Each row has a class, written as a number after it.
[ -3  28  13  13 -11 -19  57  49  51  15  52  -8 -18  10 -54  24 -33 -99
  73  -5   8  16   7  33  35 -11  43 -33   8 -37  -2   9  -6  84] => 4
[-17  19  15  24  24  18  14  37   3  11  32   2   2 -16  -6   1   8 -11
  -2   6  -5 -32  34  -4 -21   1  12 -19  15 -20   3  15   6  39] => 3
[ -22    7  -48  -55  -20    6  -24  -21    9  -14  -28  -41   -2    4
   -2    8   63 -106    6  -14   29   57   22  -26    4   13   13  -37
  -13   16  -24    9  -12   40] => 10
[ 59 -37  38  30 -32 -21 -20 -53  46 -51  35 -16 -32 -33 -27   7 -39  -8
  23  36  -4  -1 -51   4  -9 -36 -47 -70  -3  16 -10  -9  -7  16] => 8
[-25 -27 -18 -42  22  52  -5   2   0  20   4  -5  16  -9   8  29   5 -30
  11  19 -10   9  19   5 -21 -10  15  24 -14  26   4 -14  10   2] => 8
[ -22   46  -27  -21   52 -114  -33  -14  -17  -45   17  -38   15  -77
   16  -43   29   15   -1  -58  -43  -18  -31    3  -20    2   14  -53
  -25  -24  -32   -3   11   22] => 0
[ -1 -11 -14 -11 -19  -5   1  28 -28  14  -3  12 -11  25  16  24   4   6
   6  -8 -16  27   3   6  28  16  10 -28  18 -33  15   0 -31  41] => 4
[ 25  10  -1  -5  15  36  -4  33  19  14 -15  32  12  54  40  17  31  39
  12  11  17 -30  -8  -9  18  -4  22  -3 -16  -6 -12 -21   5  45] => 3
[-13  16  18  15   1 -28 -20 -17 -16  26  20  12   5  21 -13  12  -4   0
  29   0 -10 -23  17  -1  -1   0  36  25 -10   3  24  34  -1 -30] => 3
[ 36 -44 -57  57 -23 -10  -4  25 -52 -36 -18  12  -6 -23 -59 -16  -3  34
  30 -34   7 -19 -47   4  32  -7  20 -11 -42  11 -55  38  24  57] => 2
[-50  17  15  13  24  25  22  42  22  -4  47  -4  -1 -21  -2  -8  32 -38
 -12  -8  -7 -37  32  -8 -29   2  27 -12   0 -33   8   7  15  36] => 8
[-41 -18  13 -32  11  -3 -15  32 -11   9  -8  34  -2   1  44  24  32  14
   3  18  24  26   9 -38  38 -10  -8   1  18 -27  42  -3  -2 -44] => 7
[-18  35   4 -10   4   4  14  45 -31  32 -22  -7  18  15  -8  24 -16   1
 -12 -25  26 -25   8  25 -19 -16  17  22  13   8   1  -6 -18  15] => 7
[ -9  19  -3  44  -9 -12  18  -2  16  13   2   4 -14 -15  -2 -16  35 -35
 -18   3  33 -52  21 -22 -13  12   0 -17   1 -16  -3  44  21   6] => 0
[-13  -9  32 -27  37   6 -36  32  32 -11 -24  14 -16  18  42  15  20   7
   0  -9  -7 -34 -24   7  47  -7  17   0 -28   0 -10   6  24 -15] => 5
[  2 -59  -1 -30  -9   6 -16  51 -13 -11   5   7   3  20  53  20  14  23
   7  -8 -24  20  10  -9   4  -2  46 -21   7 -40 -12 -28  -8   5] => 5
[ 13 -26  51   6  -4 -31 -22  18  32  -1  26  -8  -6  -9  67   2 -42  28
  14 -15 -52   3 -21  12  16 -20  11 -19 -17  -3  -8  -2   9 -10] => 1
[-23 -12 -12   1   3  18  17  16   8  -4  21 -11  -5 -33  -4   0  31 -12
 -25  13  13 -35  24   0 -25   0  21  -7  -2  -9 -11   7  21  43] => 10
[-20  13  -2  15  17 -28  -3  33 -30  14 -19  13   3  15  39  -1  19  27
   1  -4 -28 -51 -17  14  32 -41  12   9   3   8   0  11  17 -36] => 7
[-38 -34   9  21  30  66   2  -3  58   8   8   1 -30 -24 -28  15  33 -90
   3  35  33 -34  18   9  53   7   6   9 -43  42  -2  57  53  16] => 9
[ -3  -3 -14 -42 -12   4  19  56  16 -12   8  -4   3  20  47  -2   9  -3
   5 -20  -5  23  -4 -13 -11   4  25  -4 -18 -23  -4 -31  -6  14] => 9
[-40  87  -1   0   9  43  -6 -26  59  42  19 -18 -43   7  31 -40  83 -92
   7 -22   7  -1  32   7   2 -14 -51 -79 -21 -26 -66  -5  37  52] => 0
[-51  11  14  26 -28 -18 -10  39   1   3  21 -14  -4  30  -1  -8  -6  12
  11   7  -8 -43  -1  29 -20 -27  47  39 -61  -1  10  11   3   9] => 9
[ -6 -64  17  29 -52  16 -10 -12 -52 -19   3  -9 -24  -9 -29   3  27 -35
  -3  33  37  34 -31 -13  36 -70 -22 -29  15  44  34  32 -29 -65] => 0
[-17  22  -7  37   9  19   0  63  24  13  41  17 -16  28  48  14   7  27
  50 -17  -5 -19  -4  17  36  11  36 -13 -39 -18 -18 -21   9  60] => 5
[-43   1   8   3  12  -7  18  25  22 -21   4 -10   2  -9 -11   4  37 -55
   3  -6   5 -35  30   0 -22   4  24  -9  10 -12  -9   4   5  39] => 2
[-29 -12 -21  15 -26 -11  -1  18 -16 -12   6  10 -17 -19   3   2  22  19
  -8 -23   2  -9 -27   2  36 -15  10  26 -24   4 -10  19  14 -24] => 10
[  3 -18 -20  19 -32 -15 -14   6 -17   5  -2  -2  -1  15   6  -5  25  14
  27 -18  22  -5 -12  10   4 -16  37 -18 -30  -8 -33 -18  -2  35] => 0
[-19   5 -25  27  -1   2   5  -6  58  44  16  -5  -3   2 -26  24   8 -87
  63  -5  13 -21  13  18   6 -12  20   9 -41 -13 -54  -5  46  51] => 3
[ 33  -2 -41  19   9  33 -44 -85 -58  16 -55 -18   0  26 -73 -22  27 -35
 -26 -23  31  -7  -7   3 -11  24 -17  -4 -16  49 -45  32  18 -16] => 1
[ 20 -37 -12  12 -12 -53 -38  24 -27 -14 -17  -8   4   2  34 -17   3  51
  -2 -21  13 -20 -28 -19  -2   6  39  -5 -33  -2  -6 -15  10 -13] => 7
[-12   9  15  22 -17   2  18   8  14  -3  30   3 -12 -12  -9   7  37  -2
 -16   9  46 -39  15   2  -3  -9  12 -17  -8  -9  -9  29   4  26] => 5
[  9 -38  -4  -1   2 -32 -19  -7   8 -18  -8  15   6  -7  54  22  -1  32
  -3  19 -36  14 -36  -4  64 -21  -1  -7  -3   9   9  24   1 -13] => 6
[-18 -15 -16 -42  21  -7   0  13 -33   4 -40  14  20  -7  -1  19 -22  10
  13 -16 -28  18   2   5  10   3   8  37   6  13   4  13  -6  -7] => 2
[-27  22 -79  -5  13   6  -9 -32  24 -31  15 -10   3  -2   1  -6  67 -73
  -9 -19 -65  13  10  -1  19  14   5  -7 -14 -21 -61  23  29 -12] => 5
[-15  45 -11 -29 -10 -33  23   0  11  29   3   5  20  45  38  11  39  -2
  30 -20  -3  -7   0  13 -10 -34  17 -10  -7 -28 -28 -28  -5  36] => 2
[-11  15   6  27  -6  -6 -24 -15  15 -42  32  17 -14  20  -3  -6  15  13
   6  -9 -26 -10 -21   4  23   4  12  17 -18  -1   0  10   5 -29] => 6
[  4 -44 -20 -20  -3 -23 -16   5 -58  25 -51   8  21   9  -9  45 -39  16
  26 -21   3  17 -18   9  20   5  23  23 -14  19  17  16 -23  15] => 9
[  0 -41 -35 -23  -8  13 -19  31 -22  21  -1   6   2  45  68  25   1  30
  22  16 -48  16  -6  12  34 -14  44  -1 -10   8   1 -15  -4 -16] => 8
[-19  26   0  -7   9 -33   2   2 -61  30 -21  -2  27  15 -40  19 -17 -10
  36 -25  26  -3  20  14 -11   0  39  20  10  19  11  21 -23  10] => 1
[-22   7   3  -5  14 -24 -29  19  -9   6  11  -3  -6  34  38  -7  -3  35
 -18  14 -24   5 -11  -2  39  11  29  11 -22   7  40  39  -5 -47] => 2
[-30  19  16 -11  14 -13   4  17 -23  26 -42   7  22  -7 -32  13 -13   9
  24 -29  45 -15  11  28   2  -6  34  30 -12  13  -7  -4 -15  53] => 0
[ 10   5  -9  16  -1  19  44  17   8   4   2   7 -10  29  -6  -6  27 -23
 -18  16  25 -44   9  -9  -5  11  16 -17  25  -6   8   7   0  17] => 8
[  8  25  -8  13 -19 -22 -41   9  14 -13 -46 -19   4  -2  59 -50   5  13
  20 -26 -66   0 -17  -3 -17 -53 -39 -43 -41 -12 -75 -28  25  58] => 7
[ -4   2   6  -1   0  22 -18  29 -37  21  30   9 -19  25  21  -8  32   7
  17  -3 -24   1   0  -4  -8 -24   2 -43  -5 -36   9 -12   6  15] => 4
[ 15 -22  31  35   8 -46 -22 -23  -4   2   2 -11  13 -62  24 -35  18 -12
  34 -33  -8 -11   1 -13   1 -60   8 -34 -20  27 -51  13  53 -15] => 6
[ -1  17  -7  29  -8 -11  14  29   7   1  23  -5   4  -4  -3  -5  17  -8
  -4  21   7 -42  35 -12 -36  -3  23 -11  11 -17 -10  18   8  15] => 3
[ 22   7 -12 -23   7  26   0  39 -11  33  -6  16   6  23  29  41 -13  30
   3   4   6  -8 -20   2  14  -8   0   4  -9   5  10  11 -10  26] => 3
[ 11  41  30 -16  34   3 -21 -25  54  -7 -30 -22  23  -4 -23 -34 -11 -50
 -13 -41 -22  17   6  -4 -50 -16 -26 -25 -13 -36 -66 -37  30  24] => 9
[ -9   9   2  -3 -18  50   0  32 -21  26  38 -26 -13  -8   2   4  -3   5
 -33 -41  23  23  33  28  11  23  39   1 -19  42 -17  40 -10   4] => 2
[  5 -20  14   8  17  -1 -21  27 -35  15 -48  13   8  14  -1  32 -19  40
  12  17  54 -29 -35   6  13 -24  -3  13  -9  31  26  -7  -9  23] => 6
[-34  64 -58   8  -3  17 -17 -71   8  19  13 -12   3  47 -48 -18  44 -41
  -5 -22 -15  16  30  28  10  44  22  34 -33   8 -43   9  -1  12] => 3
[-23  31  36  28 -14 -41  15  53  52 -12  24  -7  -9  28  10  -5 -17 -21
  30  14 -18 -32  18   5 -21 -16  26 -22   4 -48   0   0  -3  44] => 2
[-30  17 -14  12   7  17  22  18  10  17   6  13   7 -13   8   6  47  -9
 -13  14  43 -37  45 -14 -16  14   9   1   5 -17  -4   4  16  40] => 7
[-20  37 -21  31 -25  45  -2  66  33  28  33  20 -23  18  21   2 -17  -8
  37 -36 -31  21  51  21  27  27  42   3 -19 -42 -55  15  20  33] => 0
[-14  24  19  -7  -4 -48 -12  27 -20   3 -34  13  23  -1  20  33 -35   9
  50 -37 -28   4   5  -2 -12 -21   0   8  12  -2  -1   6 -24   9] => 2
[-33   9 -16 -16  21   3  -6  15 -35  11 -11 -11  24   0 -34   7 -14 -12
  10 -26  -5   4   7  14 -34   0  20  25 -20  -6  -2 -13  -4  23] => 9
[-50  38  17   6  17 -49 -22  14   6   7 -11  -2   9  18  22   1  20  -4
  26 -23  -3 -29   7  14   1 -12  21  11 -12 -10 -17 -14   8 -10] => 1
[ -1 -31  -5   7 -10  33  13  19  -1   6  14   5 -10  -7   0  -2  35  -9
 -20  17  18 -10  24  -8 -10  13  15 -11  -2 -15   3   1  11  33] => 4
[-36  24  17  21  -3  41  20   6  18  23  18  12  -9  -3   3 -19  55 -13
 -45  23  50 -50  52 -15 -17  14  21  21  -8   2  17  47  19  -6] => 0
[-13  13  12  28 -25  45  26   7  56 -18  52   3 -66  28   4 -16  31 -73
   2  14 -18   8  16  -1  17  -5 -28 -37  44 -24 -18 -24  18 -56] => 10
[   7  -48  -16  -31   31   97  -18  -45   -8   53    7   -1  -15   30
  -44   55   -9 -114   28   13   11   66   16    2   43   19    2    6
   11   55   19   33   11  -57] => 2
[ -7 -17   4  43   4  27  17  31  25 -16  25   3 -27  -2  -3 -15  27 -19
 -12  20  21 -59  26 -16 -17  39  21 -20 -11 -19   6  25  18  51] => 5
[  2  -5   7  27  -4  -3   6  11   0  -8  23   9 -24  33 -20  -3  16  -3
 -13  -8   3 -51 -10  16  17  16  41  -6  -6 -21   3  33  10  26] => 6
[-36  48  62  46  48  26 -26  -9  57  12 -15   7  17 -17 -25  14  16 -76
  23 -13  11 -30  49  -8   4 -18   3 -18   6   8 -24  22  27  25] => 8
[-47  11  -1  -9  26  32  20  -7 -10  -6  18  47   6 -36 -30  10  31 -48
  41 -17 -45 -11  55  -4  10   1  26  30  19 -11  -4  52  23  -6] => 0
[ -2   2 -33 -59  21  95 -41 -30  20  -1 -21   6 -35  17  13  -7  50 -42
 -13 -10   0  47  -2 -12   8  38 -50 -41 -19 -13 -32 -24  10  38] => 0
[-25  -1  -5  35  -1  23  51  28  12  -8  20  14  -5   5  -4   2  30 -31
   2  20   3 -50  39 -10 -36  14   9  -1  27 -32   5  -5   1  41] => 5
[  0 -24  10  -4  10   5 -34  18   5 -10 -15 -20  -3  40  26 -28   8  -1
  12   3 -15 -20 -13   5  -3   6  56 -10 -46  12   9 -11  -3  45] => 0
[-66  14  30  12 -18 -14 -47   9 -12  39  10 -36   9  21 -43 -11 -11 -30
  -1 -32 -44 -10  26  57 -34 -55  42  -6 -36 -65 -50  -1  12  69] => 7
[  0  14  -8   5 -43   5  37   9 -44  16  55   1   8 -15 -41  29 -15  20
 -33 -12 -13  15  51  34 -39 -22  15  -2  63 -29 -31  29 -20 -37] => 2
[-18  -1  27  -8  21  -1  -3  14 -36  28 -53   6   6   8 -16  17 -13  -9
  20 -11  40 -15  -5   6 -13 -11  -7  -3  18   7  23 -22 -26  28] => 0
[ -6   7  21   7  10  18  50   7  48  20  15  20   1  -1   2   1  25 -66
  -4  42  -7 -37  63 -19 -20   8  17   4  32 -28  18  33  28  14] => 4
